Below are the code and all the weights of a small trained network. Each question names an input and a class and asks about switching units off, where a switched-off unit gives its printed mean instead of its output.

import numpy as np


def w(rows, s, z=0):
    codes = np.array(rows[::2]) - 128.0
    scale = np.full(codes.shape[1], s)
    scale[-1] = z or s
    return codes * scale


def f(y):
    return np.maximum(y, 0)


def log_softmax(a):
    a = a - a.max(-1, keepdims=True)
    return a - np.log(np.exp(a).sum(-1, keepdims=True))


def net(x, mask):
    res = np.array(x, float).reshape(1, 7) / 4 @ E
    y = f(res @ A[0][:, :-1].T + A[0][:, -1])
    res = res + np.where(mask, y, B[0][:, -1]) @ B[0][:, :-1]
    return log_softmax(res[-1] @ U[:, :-1].T + U[:, -1])


A, B = {}, {}
E = w([
[107,82,162,232,18,207,132,131],'x0',
[157,121,194,78,1,131,154,198],'x1',
[99,175,165,116,71,147,142,138],'x2',
[218,207,80,161,94,218,40,113],'x3',
[147,155,90,107,97,40,86,50],'x4',
[166,51,60,16,39,143,188,135],'x5',
[198,119,164,114,176,181,136,148],'x6',
],0.0086)
A[0] = w([
[166,238,35,237,111,151,59,171,241],'N0',
[94,113,175,209,146,67,194,121,201],'N1',
[197,157,119,158,173,89,39,75,224],'N2',
[222,64,188,249,160,144,190,204,128],'N3',
[2,128,173,185,85,151,112,102,210],'N4',
[146,110,121,118,190,67,145,119,123],'N5',
[32,88,112,69,171,33,147,107,255],'N6',
[121,76,129,34,98,167,232,188,222],'N7',
[114,26,222,166,127,199,176,177,208],'N8',
],0.008,0.0033)
B[0] = w([
[183,194,155,126,84,164,99,61,250],'N0',
[117,91,105,216,143,102,123,138,208],'N1',
[230,149,105,98,161,161,121,25,221],'N2',
[181,96,204,193,135,153,156,188,220],'N3',
[85,60,61,231,64,115,91,127,220],'N4',
[201,137,109,119,228,62,173,118,182],'N5',
[94,107,59,139,222,54,213,91,243],'N6',
[89,108,105,87,50,111,179,214,252],'N7',
[81,87,165,141,158,223,107,254,251],'N8',
],0.0097,0.011)
U = w([
[189,203,156,132,100,173,74,42,199],'0',
[123,110,188,180,143,196,115,181,14],'1',
[146,122,111,110,223,62,223,102,60],'2',
[120,126,121,2,61,135,201,185,252],'3',
[1,121,90,178,101,62,121,103,66],'4',
],0.0098,0.0028)

Each question gives the input, the list of numbers given to net, and the class t.
The units are the neurons (one row each of A and B). Each row of codes is followed by its name. A weight is (code - 128) times the scale printed after its matrix; where a second scale follows, it is the last column's (A, B and U).
mask holds one flag per neuron, in row order. A switched-off neuron (its flag False) gives its mean, the last column of its row in B, instead of its output. The means were averaged over made-up inputs and are rounded, as every weight is.
A unit's drop is (log p(t) with every unit on - log p(t) with that unit switched off) / (log p(t) with every unit on - log p(t) with every unit switched off).
The circuit of an input: a set's keep is (log p(t) with only the set's units on - log p(t) with every unit switched off) / (log p(t) with every unit on - log p(t) with every unit switched off). Starting from all 9 units, units are removed one at a time, each time the one whose removal leaves the highest keep (on an exact tie, the one counted first), for as long as the keep stays at least 0.8.
units of the circuit, in order: the units of the circuit, biggest drop first
k most important neurons: the k neurons with the biggest drops, biggest first
drop of u: that unit's drop, to one decimal
input [2,1,7,6,-6,-8,0], class 0: 2 most important neurons => (N0; N7)
input [2,4,-7,7,-2,1,4], class 0: units of the circuit, in order => (N0)
input [0,2,8,-6,7,-5,5], class 4: units of the circuit, in order => (N4; N3)
input [-7,1,4,5,6,5,8], class 0: units of the circuit, in order => (N6; N2)
input [-8,1,-1,7,6,8,-3], class 0: units of the circuit, in order => (N2; N7)
input [4,-3,1,1,-3,-7,-6], class 0: 3 most important neurons => (N0; N6; N7)
input [1,-7,-5,-5,4,-3,-8], class 2: 2 most important neurons => (N6; N5)
input [0,0,2,-6,-2,0,2], class 4: units of the circuit, in order => (N2; N1)
input [-2,5,6,3,-1,-2,2], class 0: 4 most important neurons => (N7; N8; N6; N3)
input [0,-1,-6,-8,-4,5,8], class 3: 2 most important neurons => (N7; N8)
input [-6,-8,-4,5,4,-7,-7], class 0: drop of N0 => 0.9
input [8,8,-8,8,3,2,-2], class 0: drop of N0 => 0.5
input [-5,-4,0,6,-7,7,5], class 3: drop of N7 => 0.1
input [6,8,5,-8,2,-1,5], class 1: units of the circuit, in order => (N8)
